Each row comes from the steps of one walk. Every step used is in the known rows, and no mark comes twice. Write the walk behind each row, first mark first.
Known rows:
zigi/lavor/redir/mamo/sigu/mudo: [  81  382   14  -97  -59   86  -68    7 -340  -34 -264  356 -216  -88
 -587  111   30   -2  -61   48 -238  154  377  168  -31 -128 -134 -201
  -12   93  -58   32 -206   73  122 -217 -213   66 -134  -57  126  157
  104    8  163   77 -136   47 -376 -347 -233 -195  -29   53  112  182
  139  -42   26  -52  -12  207   57   41 -201]
lavor/zigi/mudo/mamo/gase: [ -20  -13 -174  -27 -198  237 -134 -142 -289  -28 -223  436 -102  -26
 -150  226   -1   28 -108  278  115 -203  404   49    3   12  -93  -91
  113   35   60   22 -139 -193   29 -389 -173  -21   23  -30  -18  183
  208   58  141 -141  -16  109 -331  167  -37   18 -129  -56  403  363
  126    8  155   57  -69    0   38   24  -92]
redir/surepud/kofo/vapa/lomib/zigi: [  56   65  155  160 -356  268 -173 -138 -187  -21  410 -168 -121 -123
  228  229   65   -5 -231  -94 -236   11  333  213  -52 -305  -51   47
  343  -86    9  109 -465  -31   -1  331   18 -206  -56   31 -157  307
  197 -186  111  -88  -21   63 -352  143 -192  -78 -176  -50   12  204
   67  176  198  -25    7 -212  210 -147  -77]
lavor/redir/mamo/gase/kofo/lomib/zigi/mave: [-151  321 -109  -50   10  114 -240  -76 -349  -22  163  144  -18  151
 -527  285   24    3 -293  -90 -103   46  166  351 -123 -110  -59 -114
  167  122 -140   69 -202  -41    9  -70  -88  -89    8  158   83  106
   18  -28  246  -46 -182  -47 -209  -50 -233  -68  -19  -63   24  206
   22  -77  123  -43   93  -51  252  -94 -196]
sigu/redir/surepud/kofo/lomib/lavor/zigi/mudo/mamo: [  47  259  179 -136 -190  304  -77 -121 -234  -76   40  118  -93   57
 -140  292   86  -12 -119  205   68  114  232  256   26 -210  -92   43
  186  -88   -5   52 -294 -140  137 -466 -396 -120  -97    9    0  207
   76  -22  247  -21  -44  142 -432  285 -187 -117 -197  -33 -290  275
  294  -27  202  -52  -43   28  212 -281  -56]
lavor/redir/mamo/mudo/sigu/zigi/kofo: [  37  423   15   -4   58   47 -218 -195 -353  -66  -57  188   18  153
 -361   54  -74    0  -93  243 -165  216   84  131 -117 -135 -138  -96
  -63  159  -24   78 -269  -45   27 -207 -206   12   41   43  159  192
  115   83  223  -35  -89    8 -265  -13 -113 -228  -26   38   33  162
  185 -151   75 -117    4  -24  167 -166 -152]
lomib/redir/mamo/mudo: [  20  290   -5 -129   -9  194 -119 -142 -353  -71  -80  -68  -89  115
 -531  182 -130  -54 -187   18 -102   39   35  217 -175   -1 -149 -113
  -68  195  -51   47 -186  -58  145 -129 -172 -125   -7  -71   92  115
   67    0  101  -10 -139   59 -111 -181 -215 -164   99  -67   33  390
  288  260   91  -87 -196  -79   45 -114 -134]
mamo/mudo/sigu/zigi/kofo/vapa/lomib/redir/surepud/gase: [ 115  223  301  122   80  251  -87 -266 -194 -107  108   87   18 -104
  155   99 -122  -97 -135  234   -8  254  206   49  -65 -140   90  -12
  -10  -40   42   72 -304    6 -100 -202 -102    2   49 -139  131  218
  152 -254  126  -96  -48   25 -315  277 -238 -177   27   18  390  202
  170  -14  139  -66  -27 -159  159   84  -24]
sigu/mudo/mamo/redir/surepud: [  89  130   74  -46 -207  445    3 -248 -309 -137 -141  226 -116  121
 -131   16   -9  -78 -131   62 -161  -45  141  135 -185 -306 -180 -195
  191   43  -74   66 -198  -97   79 -220  -20  -19  -30  -78  119  167
  166  -85  166   -8  -10  169 -319  182 -462 -183 -154   43   57  316
  314  -81  171  -54 -112 -143   25 -233  -85]
zigi/kofo/lomib/redir: [ 185  254  514  -40  -99  169 -129 -137 -233  -39  389   96  -76  -15
 -498  477  -44  -60 -249 -175 -296  -19   91  274 -137 -227   12 -106
  171   21  -44  104 -138   81   50 -194 -193   18 -287  -47    0  218
  223 -156   50 -156 -102  -13 -156   54 -376  -55 -136  -47  172  285
  107   22  194 -113   31  -27   -9   16 -184]
gase/kofo/vapa/lomib/redir/mamo/sigu/zigi: [   4  317  127   47  -38   60  -36  -56 -258  -46  181   82 -228 -135
  -71   25   -9  -44 -209 -378 -425  239  248  236   21 -204   -9 -141
   65   72   37   77 -262  -50  -19  369 -107 -119 -128   11  -64  250
  129 -178   46 -119 -104  -34  -43  225 -238  -80  -23   23  177  439
    9  -41   76   16    8  -67  130   55   19]
vapa/kofo/zigi/lavor/redir/surepud/gase: [ -88  378  171  170 -247  -19 -146 -139 -201  -18  368  207 -128   33
 -123   66   40  -49 -181 -109 -153   24  306  121   18 -207 -176   93
   71   -9 -124   37 -361  -67   71 -101 -104   72 -237  -70  -28  334
  116 -127  144   -9  -29   41 -348 -208 -123   42  147  -35  122  181
  140   34  101  -99  -67   81  171 -104 -133]
mave/zigi/mudo/sigu/mamo/gase: [  12 -164  -69   32 -188  310  -22 -166 -281  -10 -168  458   45    4
 -133  182   69  146  -68  363  -53 -160  257   -9 -106 -178 -226  -29
  201 -174   -3  -46 -108 -139  -72 -352  -30   25  -26  -15  -13  141
  344   90   62 -101  -62   99 -201   11  -47   96  -37  -44  349  200
   52  237  191   26   10   96    7  105 -140]
mamo/mudo/sigu/lavor/redir/surepud/kofo: [ 122  183 -150   22   17  270   31  -93 -251  -89 -127   91 -108 -107
 -137  157 -132  -51   30  266   40  189  164  130  -61 -142 -218  166
   94   57   60   76 -328   67   19 -156 -144  -41  -17  -97   78  262
  227 -130  320  -60 -128   75 -318  143  -93 -144 -150   21  -11  162
  163   35  166  -27  -50  -34  128 -192 -124]
lomib/zigi/mudo/mave: [  41 -168  272   -3 -179  218 -313 -135 -272  -47  112  343  120 -213
  216  283  -67  201 -201  300  160 -250  260  176 -240 -175  -97   24
   61    9  -49   -4 -255  -27  -15 -209    8 -108 -194  -23  -60  221
  331 -154  -37 -281 -138   99 -306 -118  -83  213 -133  -37  287  334
   89  223  186  -33 -116   -7  -22  -25  -99]
mudo/zigi/mave/mamo: [  25 -140 -293    5 -389  214 -203 -152 -282   32 -144  282  193   36
  -39  259  -52  132 -170    2  220 -214  215  289 -169 -321   37  -75
  156 -107 -154   32 -207 -217   62 -152   60  -46  -38   11 -125  123
  185    9   27 -177 -104  134 -180  405   -6   42  -61   97 -353  227
   94  213  177   13 -162 -251   82    8 -221]
zigi/mudo/mave/mamo/sigu/lavor/redir/surepud/gase: [ -78  124  -71   25   22  451   23  -94 -243    4  -95  341   -4 -103
 -163  132   54   50   54  198   47  -80  320  221    4 -258  -55  -24
   68   -6  -63   39 -350  -50   68 -683 -306    5 -113  -80 -139  232
  122 -293  124 -204  -81  185 -395  222  -44 -208  -34  -35   64  387
  295  -26  157   46 -151  205    3   45  -74]
kofo/zigi/lavor/redir: [ -16  366  -51  -12 -136  -60 -332 -142 -261  -22   40  301 -173 -128
 -124  157  -12  109 -175  284  -78    9  288  145 -135 -147 -177   20
  118 -170 -108  -15 -217   13   23    6  -21    1 -249   -9   22  224
  176  102  127   50  -46   21 -298 -290  -74   64   48  -47  184  173
  105  135   28  -86   -4  140   71  -34 -170]
redir/mamo/mudo/zigi/lomib/lavor: [ -55  -26  -30 -138 -126  104 -319 -165 -350  -41 -349   80  145  -56
 -107  259 -107  -19 -153  110  -50  -72  228  182  -84  -97  -83  -55
 -133  187    8   74 -111 -118  101 -117 -161  -51  143 -162   36   43
  157   91  119 -111  -84   42 -240    2 -260   76 -135   72  -54  199
   78  121  104  -27 -175 -193   70  -76 -112]
lomib/lavor/redir/mamo/mudo/mave: [  21  156 -280 -118   27   28 -183  -21 -349  -58 -107  137  -80  -81
 -348  193 -160 -106 -129  150  -53  110   65  332    4  -63 -181   65
  -58  186  -87   48 -270 -105   95 -413 -182 -148  -54 -116   80  113
  112  113  196  -39 -182   39 -271  -66  -58  -68  -15  -65 -286  298
   72  115   88  -78 -105 -111  105  -55 -133]
redir/surepud/gase/kofo/vapa/lomib/lavor/zigi/mave/mamo: [-162   64  -86  125 -294  368  -25  -98 -174    6  213   -1  -91 -130
   97  167   44 -191 -184 -219  -24  151  401  339   97 -278   58    0
  201  -89  -91   91 -432 -251    7  -36 -143 -145   -7  -95 -222  243
  -25 -290  140  -94 -113  119 -355  441  -58 -123   70  -38 -316  301
  113  -54  238  103  -48 -240  224  -22  -52]
surepud/kofo/vapa/lomib/lavor/zigi: [ 173   87 -103   57 -330   44  -20    2 -195    9  136  -60 -241 -347
   38  174  -85  -65 -174 -168 -214  104  436  221  119 -142  -69  108
  269  -20  111  134 -331 -117    0  178   29 -210 -133 -102  -71  296
  230   41   95 -109  -73  -16 -231  278   -8    3 -216    0  114  268
 -116  104   99  -31   40 -247  127   88  -38]
lavor/zigi/mudo/sigu/redir/surepud/gase: [  47   87  110   40 -173  325  -18 -146 -274  -42 -138  317  -30 -109
  -61  192   44  116  -46  491  406   97  399   44  -45  -15   -8   70
  206  -81   77  -35 -269 -161  -13 -459 -285   55  -61  -73   10  245
  209 -124  156 -109  -83  179 -510  245  110  -65   14  -60  129  275
  262   63  201   48   25   12  181   47 -149]
mudo/mave/zigi/lomib: [ -97 -242  266  -64 -188  159 -185 -200 -312  -29   50  120   98 -126
  105  340   88   72 -199  152  -36 -205  139  151 -175 -178 -146   41
   84 -234 -163  -11 -287 -140    4 -203   33 -152 -195 -154 -162  140
  367 -240 -133 -315    6  151 -190  184 -103   36 -115  -35 -110  233
  -65  131  129  -84 -162 -211   67  136 -132]
kofo/zigi/mave/mamo/surepud: [   9  129 -150   -1 -332  231 -212 -275 -219   17  -88   45   58 -142
  111  200   12  -22 -123   16   79 -211   64  211 -301 -258  -77   -7
  221 -162 -171   -6 -300 -105  -47    3   77  -80 -119   48 -129  213
   79  -55   61 -152  -51   89  -43  215  -30   90   36 -118  -39  209
  129  117   45  -34 -123 -169   21 -268 -193]
lomib/redir/mamo/sigu/lavor/zigi: [ 121  250 -164  -94  -97   28   52   25 -340    1 -241   64 -283   36
 -593  201  -67  -38  -53  -18 -130  162  212  248  -57  -42 -163  -97
    6  257   76  -64 -260 -148   82 -156 -380  -68   39  -81  -44  158
   55   88   69   55 -184   39 -178   12  -99  -52   65 -110  -54  438
  222  234   73  -75  -98   -1  135 -127 -154]
lomib/kofo/zigi/lavor/redir/surepud/gase: [ -20  404  199   98 -178  196 -120 -181 -158  -28  339  109 -114  104
 -129  109   -9  -68 -152  126  -50  215  369  245  -54 -229 -216  182
  120  -36  -91   21 -342   80   65 -189 -133   68 -212  -32  -76  235
    9  -49  219   51  -61    9 -324 -266  -41   73  120   25  130  133
  131   66  161 -106   67  137  183  -95 -172]
lavor/redir/mamo/mudo/zigi: [-116  238 -249  -41  -19   99 -295 -193 -385  -35  -54  156    4  135
 -431  104  -45   77 -180  255  -36   86  165  214  -91  -75 -135  -59
  -43  154  -74   75 -194  -83  115 -191 -115  -11   74   41  112  107
  148  124  242   -6  -59   55 -317 -115 -107 -161   -4   57 -158  210
  214   71   97  -76  -69  -55  190  -97 -164]
mudo/mave/kofo/lomib/lavor: [  56   81  261 -136 -247  245  -74  -51 -210  -61  139  143  -84 -316
   78  348  -60 -128 -223 -116 -254  -68   22  300  -54 -134  -59  212
  180  -13 -181  139 -301   23   89 -456  -84 -123 -433 -137  -77  185
  308 -264   28 -287  -72   55  -31  248 -107  126 -170    4 -213  202
 -118   77  131 -142 -113 -158  -28  -12 -141]
kofo/zigi/mudo/sigu/mamo: [ 158  110  -93  -10 -153  175 -232 -194 -273  -43 -125  370   34 -143
  201   70  -55  157  -54  463   51 -234  194   18 -184 -183 -132   71
  228  -53   53   -7 -137  -76  -64  -36   18  -16 -185  -18   15  257
  304    0   98 -169  -31   64 -102   84 -203  198  -94 -103  444  293
  165   88   63  -27   34  127  -21   12 -128]
mudo/sigu/zigi/mave/mamo: [ 259   42 -143   42 -259  224  -79 -112 -305  -55 -272  252  108   10
   56   91  -97   19  -39  150  131   14   16  112 -245 -185   24  -47
  253 -171  -55    8 -274 -148  -99 -113   52  -91 -119    2  -19  215
  248  -58   58 -169 -157   70  -85  521   36  -56  -31  -29 -159  184
  -10   61   79  -17    3 -211  134   -8 -201]
sigu/mamo/redir/surepud/kofo: [  97  281 -134  -74 -345  334  -32  -93 -281  -48   12  -45 -250  -35
  -34    8   23  -45 -128  -50 -187  -52  124  310  -87 -328 -404  -60
  310  190  -99   84 -322 -128   88  -22 -128 -149   26   42 -115  316
   32   37  134   34    5  148 -347  203 -323  -90  -58  -60 -187  268
  304   -2  201    3  -68  -81  105 -237 -175]
mamo/mudo/zigi/mave/kofo/vapa: [  22  -20  -14   17 -173  244  -95 -280 -175  -46 -176  238  132 -240
  196  205 -160  -12 -180   92  180   13  276  198 -109 -181   28   28
   45  -45  -78   92 -258  -19   79 -114   65   34 -100  -63   46  140
  212 -123  112 -277    3   84 -172  205  -18  135  -90  139  134  157
   66  132  143    7 -213 -259  -62  -16 -147]
zigi/kofo/lomib/lavor/redir/mamo: [ 149  259  276  -57  -92   55 -197  -69 -264  -20  244  144  -45  -36
 -519  428  -52 -118 -204 -162 -410   47  117  319  -32 -234  -13  -76
  111  139  -32  130 -159    7   55 -265 -268    0 -192  -46   27  174
  170   41  150  -92 -130  -58 -224    7 -325  -17 -195  -25  -40  189
    7  -94  166 -110   84  -10   42  -54 -179]
surepud/redir/mamo/gase/kofo/lomib/zigi/mudo/sigu: [  69  179  388  -76   24  371 -128  -78 -270  -63   40   84   58 -165
 -258  328    9   40 -174   29  -73   37  195  208 -186 -177 -125  -15
  133  151    1   91 -193  162  -59 -141 -167    2  139   44  130  146
  205   32  120  -71 -175  -24 -332  -74 -309  -68  -21  -31  584  228
  232   34  176   -2  -16   28  152  -19 -153]
gase/kofo/lomib/redir: [ -34  228  262 -124  -75  240  -94  -54 -273  -77  342   69 -177  -63
 -411  355  -21  -52 -294 -281 -218  102   73  353  -91 -162  -99  -39
  197  -21  -87  111 -100  100   73   97  -88  -99 -348    3  -42  222
  245 -290  146 -163 -163   10  -56   71 -299  -31  -70  -42  -66  401
   93   30  210   -2   17   -3   89  -19 -105]
kofo/zigi/lomib/lavor/redir/mamo: [ -23  208  -36  -86 -134  -87 -426 -174 -343  -23  -87   68   21    4
 -163  230  -47   10 -188  275  -25  -21  192  235 -129 -144 -129  -21
  176 -105    7  -12 -167 -125  -17   57  -87  -42  -55 -111  -16  127
  178  146  136  -81 -112  -31 -152    5 -215  167  -63 -125   15  214
   -1   42   18  -88   59 -130  136 -106 -144]
lavor/zigi/kofo/vapa/lomib: [ 118   56  202  118 -337   35 -105 -151 -220   12  218  252 -217 -288
  -50  256  -19    2 -198  -36 -183   50  393  138    1 -106   41  -30
  117   35   87   66 -293 -186  -42   45 -120  -17 -136  -89 -111  300
  236  -25   -7 -187  -10   29 -262  237  -79    0 -150   -1  265  275
  -43  -79  143  -49   28 -204   47   79 -101]
lomib/zigi/lavor/redir/surepud/gase/kofo/vapa: [-117  139  138  110 -148  128 -168  -87 -189    2  257  270 -142 -138
  -39  193    0   60 -307   78  -87  201  512  296  -74 -233 -143  -71
  105 -119  -85   20 -365   21   10   37 -106  -58  -81   -2    8  256
  149  -44  133   52 -108   -5 -510 -283 -158   24   92   16   96  239
   85   98  218   17   29   68  151  -72  -92]
zigi/lavor/redir/mamo/sigu/mudo/mave/kofo: [  38  478  153 -159  -93  100    9    6 -288  -34 -245  377 -186 -152
 -398  115   32  -37  -73  -36 -317  147  330  197    5 -171 -167 -100
  -68  109 -137   78 -321   93  164 -385 -263   58 -208  -76  114  180
   98 -101  119  -15 -119   67 -253 -247 -187 -173  -47  122   63  132
   97 -141   30 -126  -99  182    4  -31 -187]
mudo/mave/mamo/redir/surepud/kofo/lomib: [ -17  270   97 -119 -244  405 -101 -168 -243   -7  102  -59  -26  -82
    3  319   51    4 -167 -223 -186 -180  -53  351 -145 -263 -136   43
  181   39 -265  156 -402    3   86 -328  -94 -229 -117   10 -112  240
  152 -231   44 -193    8  142 -194  415 -301 -298  -76  -24 -195  255
  188    9  146  -97 -218 -140  108 -155 -115]
kofo/zigi/lomib/redir/surepud: [ -26  217  238  -53 -171   87 -374 -273 -294  -50  124  -39   -2   74
  -73  321   25   48 -234  282   90  -65  153  202 -220 -192  -87  -62
  268 -259  -24  -40 -222  -42  -16  147  -67  -31  -96  -81  -88  179
  190 -121   67 -125  -62   60 -161   67 -284   63    3 -186  125  280
  173  147   93  -81  -11 -148  140 -116 -156]
mudo/mamo/redir/surepud/kofo/zigi/lomib: [  41  389  -71  -72 -143  221 -233 -237 -253  -63  -51 -153    0  247
   65  167   16  -70 -190  -73 -161 -231  147  201 -110 -279 -242 -118
  263   22  -95  113 -308 -100   63   61  -89 -147  163    6   15  217
  152   57  165  -10   89   80 -262  379 -449  -82 -127    1   36  240
  188  -72  140  -28 -109 -140  180 -291  -84]
sigu/mudo/mamo/redir/surepud/kofo/lomib: [ 111  205  187 -126 -216  460   -6 -235 -265 -125  -70   97  -84   71
 -119  123   22 -111 -155  -37 -249  -23  170  178 -128 -348 -153 -163
  239   45  -66  144 -191    1   91 -197  -14  -59  -51  -41  139  179
  171 -147  217  -46   19  123 -307  236 -560 -201 -277   56  115  244
  300 -189  169  -95  -70 -109   79 -266  -61]
redir/surepud/kofo/zigi: [  -2  227  149  106 -321  187 -219 -187 -206  -27  269 -174  -89    4
  231  224   89   -9 -112   50 -131  -26  238  151 -103 -378 -252  144
  345  -93  -53   48 -451   -9   57  246  -57 -149 -136   40 -191  334
  112 -155  166  -56    0  118 -360   85  -79  -34 -120  -82  -43  192
  268  193  162  -42  -56 -137  195 -307 -162]

Which walk is each row?
[ -45  216  -18    6   17   91  -81  -78 -202  -42  -42  367 -114  -99
  133   72  -30   20  -10  -65 -216  -67  334  138  -26 -368 -268   37
   46   80   54   16 -195  -31   28  153 -179  -21 -211  -17 -117  307
  180 -132  159 -164  -81   36  -97  154 -197  217 -170   60  305  449
  161 -103  123   67  -68  223  -38 -206    7] => gase/kofo/zigi/mudo/mamo/sigu/lavor
[ 268  194   94  -45 -196  195   20  -23 -268  -65  -13   90 -103  -47
 -143  350    3   14  -89  245  159  226   90  198  -47  -92  -42  209
  339  -83   43    5 -308  -52  -22 -307 -274  -92 -115  -51   91  226
  258  -41  236  -17 -151   58 -316  450 -148  -87 -116  -72 -283  173
   81  116  166  -83  128 -117  320 -105 -183] => mudo/sigu/redir/surepud/kofo/lomib/lavor/zigi
[ -41  157 -352   -2 -189  382   68  -77 -197   25   22    4   -6 -211
 -265  153  -21 -213 -191 -380   12   50  214  430  -17 -235   77 -135
  194 -133 -173  122 -330 -133  -37 -233  -22  -91  -15  -16  -61  185
   -3 -156  158 -119 -192   59 -117  436    8 -162   77  -33 -334  260
  -32 -106  160   81  -36 -215   90  -10 -109] => zigi/mave/mamo/surepud/gase/kofo/vapa/lomib/lavor/redir
[-204  354  -75  125  -14  198 -184 -179 -256  -38  355    9  -32  127
 -147  107   71  -53 -193  132  154  182  278  307  -60 -299 -118   24
  287 -140 -172   23 -411  -89   31  -30  -74  -35 -117   76  -68  256
   -8 -252  263  -34  -84  116 -451  114   18 -132  132  -84 -242  238
  285  -53  186   24   47  -73  299  -96 -196] => lavor/redir/surepud/gase/kofo/zigi/mave
[  35  247  186  112  -16  260 -183 -256 -230  -56   29  218   93  -36
  194  100   27  170  -70  513  243  -51  266   -6 -193 -182  -30  151
  277 -192   11  -50 -233  -60  -56 -226 -113   50 -173  -39   56  238
  194 -131  153  -73  -27  105 -357  132  -76   79   51  -78  361  257
  297  184  105  -14   38  107  115   -7 -120] => kofo/zigi/mudo/sigu/redir/surepud/gase
[  29  111  -88  122 -113  -93 -180  -95 -237   45  170  352    8  -41
 -191  294  -57   91 -272  -79 -265   -2  399  239   97 -287   75  -76
   70   63   29   66 -171 -148  -33 -214 -166   66  138  -39   73  104
  129  247  107   15  -79  -57 -331  218 -216    8 -129  112  205  205
  -66  109  191  -74   48 -181  126  171 -106] => mudo/zigi/kofo/vapa/lomib/lavor/redir/mamo/gase
[ 219  326  -87  -62 -382  276  105  -63 -164  -32 -143  327 -222 -359
   14   36 -129  -54 -170  -62 -246  117  276  230   99  -71  -34   16
  271   28   62  165 -265 -118  -24 -242 -122   52 -109  -87   54  245
  300  134  116 -131  -92    4   21  351  -56  134  -84   59  217  164
 -152  -51  156  -31   43  -95  -76   -7  -57] => mave/kofo/vapa/lomib/lavor/zigi/mudo/sigu/mamo/redir
[ -80  188 -210  -42   -4   53 -121  -71 -241  -41  100  183   -1 -217
  -40  147 -116  -42 -263 -290 -137  154  294  362   94 -216   53  -58
  -36   71  -43  147 -241 -109   28  233   -2 -115  -32  -10   45  159
  104  -97  173 -174 -150    3 -109  223 -166  -15 -107  102  -62  299
  -60 -123  160   44  -61 -166  111   80  -10] => gase/kofo/vapa/lomib/lavor/redir/mamo/mudo/zigi/mave
[ -88    6 -198  126  -59  207 -150  -91 -248  -46  228  241 -170  114
   13  110  -31  -78 -322 -241 -405 -235  284  150  -23 -134  -71  -72
  142   77  -26  101 -144 -173  -42   63   34 -205   67  -11   33  164
  189   -8  128  -31  -18  -81  -71  324 -504   36 -145   67  336  408
 -145  -16  130    7   24 -130  126   31   37] => mudo/mamo/gase/kofo/vapa/lomib/zigi
[ 223  239 -140   33 -272   88   93    8 -186   41  -34   -3 -171 -227
 -104  138  -46  -70  -67 -243  -51  184  378  321  106 -219   10   50
  220   11   55   77 -404 -174   15  -17 -114 -190  -80  -49  -67  272
   73    6   95 -132 -126  -11 -137  544  -72  -86 -137   52  -21  281
  -41  -19   17  -43   15 -209  173   14  -56] => surepud/kofo/vapa/lomib/lavor/zigi/mave/mamo/sigu/redir
[ -84   89  376    3   -6  254 -239 -305 -186  -48  208  124  127  -17
  -34  385  -60  -28 -226  192   84   76  292  208  -55 -274    9   -4
  -79   42  -67   79 -181   62   70 -395 -203   91   44 -106   56  134
  124 -226  157 -107   -5   73 -463   80 -324  -38  -38   94  182  196
  345   94  255  -70 -142 -103  124  -20 -108] => mamo/mudo/zigi/kofo/lomib/redir/surepud/gase
[ 104   73   45   32 -230  438  -37 -319 -244  -29 -238  224   58   69
 -133   67 -137  -67  -62  125  -93  138   59  181 -185 -108  -35  -64
   38  -92   27  112 -216   -2  -14 -220  -53  -19  -16 -115   -5  181
  260  -13  147 -251  -50  -24   86  359 -284 -170  -32   69  178  237
   -5 -102   65  -47  -44 -150   -6 -118  -45] => mave/mamo/mudo/sigu/zigi/lomib/kofo/vapa
[  17  -13 -434   38 -275  189 -108  -90 -262   46 -188  337   80   68
 -173  251   14   97  -44   67  211    0  278  368  -55 -417   17  -88
  155  -70 -101  -23 -333 -183   45 -263 -164   35   82   51 -165  133
   97   -9  152  -87 -137  142 -328  450   -8  -32  -60   54 -492  208
  175  128  192   23 -110 -115  200 -119 -221] => mudo/zigi/mave/mamo/sigu/lavor/redir/surepud
[   4  219  522  118   56  317  -82 -106 -227  -52  206  172  -81  -30
 -110  227  146   37  -79  106  117  211  341  235  -74 -261  -19   33
  210   71   -4  -63 -272   84    5 -277 -367   68 -170   19  -49  229
  126 -357  170 -106 -106   38 -473  161 -323   65   10   18  138  334
  277   71  133   43  107  160  248  -53 -116] => mamo/sigu/redir/surepud/gase/kofo/lomib/zigi/mudo
[  62  323  156  -98 -326  217  -54 -198 -197  -72  -99  -11   -9 -217
  128   60   -8 -144 -222 -195 -170  177  140  221 -137 -208   87 -213
  130 -192 -106   83 -372 -123  -36  -88  -63  -36  -67   70  -56  167
  -11  -98    9 -111  -93   77  -76  263  172   -4  -20  -42 -115  123
    9  -27  107  -79 -125 -267   59 -224  -96] => sigu/zigi/mave/kofo/vapa/lomib/redir/mamo/surepud
[-144  296  339  -77  -59  383   41 -150 -291  -58   82 -115 -130  -91
 -313  139  154  -57 -219 -162 -190  123  124  203 -179  -90 -103   19
  120   46 -111   52 -168  -55   77 -337 -337  -39 -129  -12   59  163
   -2 -144  162   60  -30   66 -326  114 -214 -122   33   21 -282  277
  213   15  132  -35   -8   -6  164 -203 -103] => sigu/redir/mamo/surepud/gase/kofo/lomib
[ 167  228  184  179 -126   93  -98 -114 -192  -19  462  148 -157 -145
 -224  265  -33  -85 -220 -172 -383  103  261  272   59 -286   83  -84
  206  -41   27  116 -342  -65  -25  -12 -152   -3 -141  -66  -40  266
  178  -34  101  -92  -80   -5 -284  167 -235 -129 -139  -26   88  251
  -50  -36  194  -43   92 -137   39   81  -98] => zigi/kofo/vapa/lomib/lavor/redir/surepud
[  36  -10   92  -47 -244  113 -152 -194 -251   10   13   10  102   28
  -80  404    6  121 -281  100  127   -8  390  290  -31 -296    3 -145
  275 -273   44   45 -240  -32   54   42 -100   -4   90  -80  -33  142
  262  -47   73 -145  -26   82 -332  343 -226  -58 -141   -9  -17  273
  120  200  238  -17  -53 -272  180   74 -144] => mudo/zigi/lomib/redir/surepud/kofo/vapa
[  67   13   96  -50 -208  196   -1  -66 -230   49  -48  337 -148 -235
  -75  342   23  -37   -4 -100 -253  -86  133  276  -53 -244  -52   64
  -37  163  -77   42 -353  -95   25 -489 -303 -102 -184 -122 -221  252
  193 -235  -30 -282  -38   65 -123  479 -289  -84 -178   10  -59  350
   53 -141   69 -123 -148  -18   28  -62  -95] => mudo/mave/mamo/sigu/lavor/zigi/kofo/lomib
[ 101  223  161   15 -269   -5  -76 -141 -251   22  144  155 -190 -144
 -250  267  -35  -11 -229 -101 -256   86  338  183    2  -76   38 -121
    3  131   83   68 -303 -223    8   19 -228  -61  -12  -67  -42  245
  126   52  -18 -109  -46   17 -181  151 -142  -97  -70  -33  234  327
   53  -66  134 -104  -30 -174   75   11  -86] => lavor/zigi/kofo/vapa/lomib/redir/mamo
[-187   14  241  246 -200  369 -155 -151 -193  -38  520  -67 -115 -104
  238  120   83  -65 -288 -118 -167   93  417  218  -40 -280   -8   44
  257  -70  -57   77 -384 -101  -30  190  -38 -123  -73  -59 -173  277
  127 -362  108  -52  -45   66 -441  154 -206  -19   35   -5  -48  296
  114  108  253   64   36 -166  245   -1  -37] => redir/surepud/gase/kofo/vapa/lomib/zigi
[-287  139  119   42 -174  164  -87 -132 -220    6  169  242 -106   36
 -255  202  168   33 -188   83 -201  221  442  183    8 -300 -301  -50
   40 -294 -201   -8 -320  -65   68 -166 -146   15 -106  -17  -93  190
  161  -21  118  107  -58  123 -499 -300   92  -90  151   70 -210  103
  148  138  248   12  -65  134  177  -52 -125] => mave/zigi/lavor/redir/surepud/gase/kofo
[  71  119 -198 -130 -370  237  -49  -43 -214   13   76   78 -297 -396
   16   45   73  -73 -232  -19 -345  -23  363  285    2 -241 -268 -113
  128   20  -19  115 -299  -26  -27  -77  -84 -128   85   43  -20  294
  106   68  124   57  -11   25 -282  -15 -323  -38 -160  -47  -21  178
   24 -127  153  -67   41   28  106 -154  -70] => sigu/mamo/surepud/kofo/vapa/lomib/zigi/lavor/redir
[ -64  332 -252  -38  -63  151 -114 -230 -282  -16 -134  159   61   40
 -314   90  -84   -7 -210   71  -64  146  208  278  -67 -108  -18  -91
   39   66 -102  128 -316  -86  129 -150  -79    7   17   67  145  110
   99   75  227 -120  -25   37 -154   35  -26 -121   -5   80  -86  152
  114  -36   85  -65 -100 -131   79 -116 -173] => lavor/redir/mamo/mudo/zigi/mave/kofo/vapa
